Below are the code and all the weights of a small trained network. Each question names an input and a class and asks about switching units off, where a switched-off unit gives its printed mean instead of its output.

import numpy as np


def w(rows, s, z=0):
    codes = np.array(rows[::2]) - 128.0
    scale = np.full(codes.shape[1], s)
    scale[-1] = z or s
    return codes * scale


def norm(h):
    return h / np.sqrt((h * h).mean(-1, keepdims=True) + 1e-5)


def f(y):
    return np.maximum(y, 0)


def log_softmax(a):
    a = a - a.max(-1, keepdims=True)
    return a - np.log(np.exp(a).sum(-1, keepdims=True))


def net(x, mask):
    res = np.array(x, float).reshape(1, 2) / 4 @ E
    u = 0
    for l in range(4):
        y = f(norm(res) @ A[l][:, :-1].T + A[l][:, -1])
        res = res + np.where(mask[u : u + 8], y, B[l][:, -1]) @ B[l][:, :-1]
        u += 8
    return log_softmax(norm(res)[-1] @ U[:, :-1].T + U[:, -1])


A, B = {}, {}
E = w([
[2,71,193],'x0',
[180,175,194],'x1',
],0.0059)
A[0] = w([
[134,3,177,137],'L0N1',
[57,90,145,115],'L0N2',
[174,119,99,1],'L0N3',
[190,116,111,24],'L0N4',
[229,125,199,10],'L0N5',
[62,87,126,207],'L0N6',
[176,188,63,6],'L0N7',
[57,150,131,45],'L0N8',
],0.005,0.00099)
B[0] = w([
[255,147,180,226],'L0N1',
[193,113,184,248],'L0N2',
[99,43,119,169],'L0N3',
[39,105,155,185],'L0N4',
[87,213,146,235],'L0N5',
[222,9,180,254],'L0N6',
[159,43,92,231],'L0N7',
[138,88,178,189],'L0N8',
],0.0035,0.0022)
A[1] = w([
[153,206,131,139],'L1N1',
[145,64,127,157],'L1N2',
[1,157,116,126],'L1N3',
[164,113,172,50],'L1N4',
[172,113,42,107],'L1N5',
[162,96,152,1],'L1N6',
[102,195,163,154],'L1N7',
[111,37,66,215],'L1N8',
],0.0069,0.0013)
B[1] = w([
[56,210,182,224],'L1N1',
[150,173,136,213],'L1N2',
[195,234,128,159],'L1N3',
[53,101,67,191],'L1N4',
[112,161,148,235],'L1N5',
[74,77,119,150],'L1N6',
[254,159,20,190],'L1N7',
[213,184,85,255],'L1N8',
],0.0051,0.0028)
A[2] = w([
[108,67,34,131],'L2N1',
[160,135,32,112],'L2N2',
[126,92,70,16],'L2N3',
[160,107,255,187],'L2N4',
[141,112,113,133],'L2N5',
[105,66,198,4],'L2N6',
[157,95,154,241],'L2N7',
[127,132,63,113],'L2N8',
],0.0091,0.0011)
B[2] = w([
[212,179,166,165],'L2N1',
[2,54,154,198],'L2N2',
[187,150,181,147],'L2N3',
[10,152,109,254],'L2N4',
[146,98,94,141],'L2N5',
[72,124,78,209],'L2N6',
[117,12,129,175],'L2N7',
[24,62,128,158],'L2N8',
],0.005,0.0058)
A[3] = w([
[22,253,224,85],'L3N1',
[245,229,220,109],'L3N2',
[101,107,121,74],'L3N3',
[163,116,77,89],'L3N4',
[100,61,87,58],'L3N5',
[131,12,116,57],'L3N6',
[102,147,37,7],'L3N7',
[136,213,163,28],'L3N8',
],0.0055,0.0016)
B[3] = w([
[209,99,98,254],'L3N1',
[38,168,213,234],'L3N2',
[100,129,138,153],'L3N3',
[61,139,120,146],'L3N4',
[167,189,163,186],'L3N5',
[188,177,143,190],'L3N6',
[155,123,37,152],'L3N7',
[159,254,186,181],'L3N8',
],0.0056,0.004)
U = w([
[22,67,184,172],'0',
[138,126,139,3],'1',
[148,137,5,152],'2',
[149,251,206,155],'3',
[227,56,188,141],'4',
],0.02,0.014)

Each question gives the input, the list of numbers given to net, and the class t.
The units are the neurons (one row each of A and B). Each row of codes is followed by its name. A weight is (code - 128) times the scale printed after its matrix; where a second scale follows, it is the last column's (A, B and U).
mask holds one flag per neuron, layer by layer. A switched-off neuron (its flag False) gives its mean, the last column of its row in B, instead of its output. The means were averaged over made-up inputs and are rounded, as every weight is.
A unit's drop is (log p(t) with every unit on - log p(t) with that unit switched off) / (log p(t) with every unit on - log p(t) with every unit switched off).
most important unit: the unit with the biggest drop
k most important neurons: the k neurons with the biggest drops, biggest first
top k neurons in layer l: the k neurons of layer l with the biggest drops, biggest first
drop when u is switched off: that unit's drop, to one decimal
input [-4,0], class 2: 3 most important neurons => (L0N7 L2N2 L0N6)
input [3,-7], class 4: most important unit => L0N6
input [0,-5], class 4: 2 most important neurons => (L2N4 L0N6)
input [-2,-1], class 2: 2 most important neurons => (L1N8 L3N2)
input [1,-7], class 4: top 2 neurons in layer 2 => (L2N4 L2N1)
input [0,0], class 0: 4 most important neurons => (L0N5 L2N2 L0N1 L0N2)
input [-2,0], class 2: 4 most important neurons => (L0N6 L0N7 L3N2 L2N7)
input [6,-8], class 4: top 3 neurons in layer 2 => (L2N4 L2N1 L2N2)
input [0,-2], class 4: 2 most important neurons => (L2N4 L0N6)
input [0,-8], class 4: top 2 neurons in layer 1 => (L1N1 L1N7)
input [5,-7], class 4: drop when L3N2 is switched off => 0.1
input [1,-2], class 4: drop when L1N1 is switched off => 0.7
input [0,-3], class 4: drop when L2N4 is switched off => 0.8
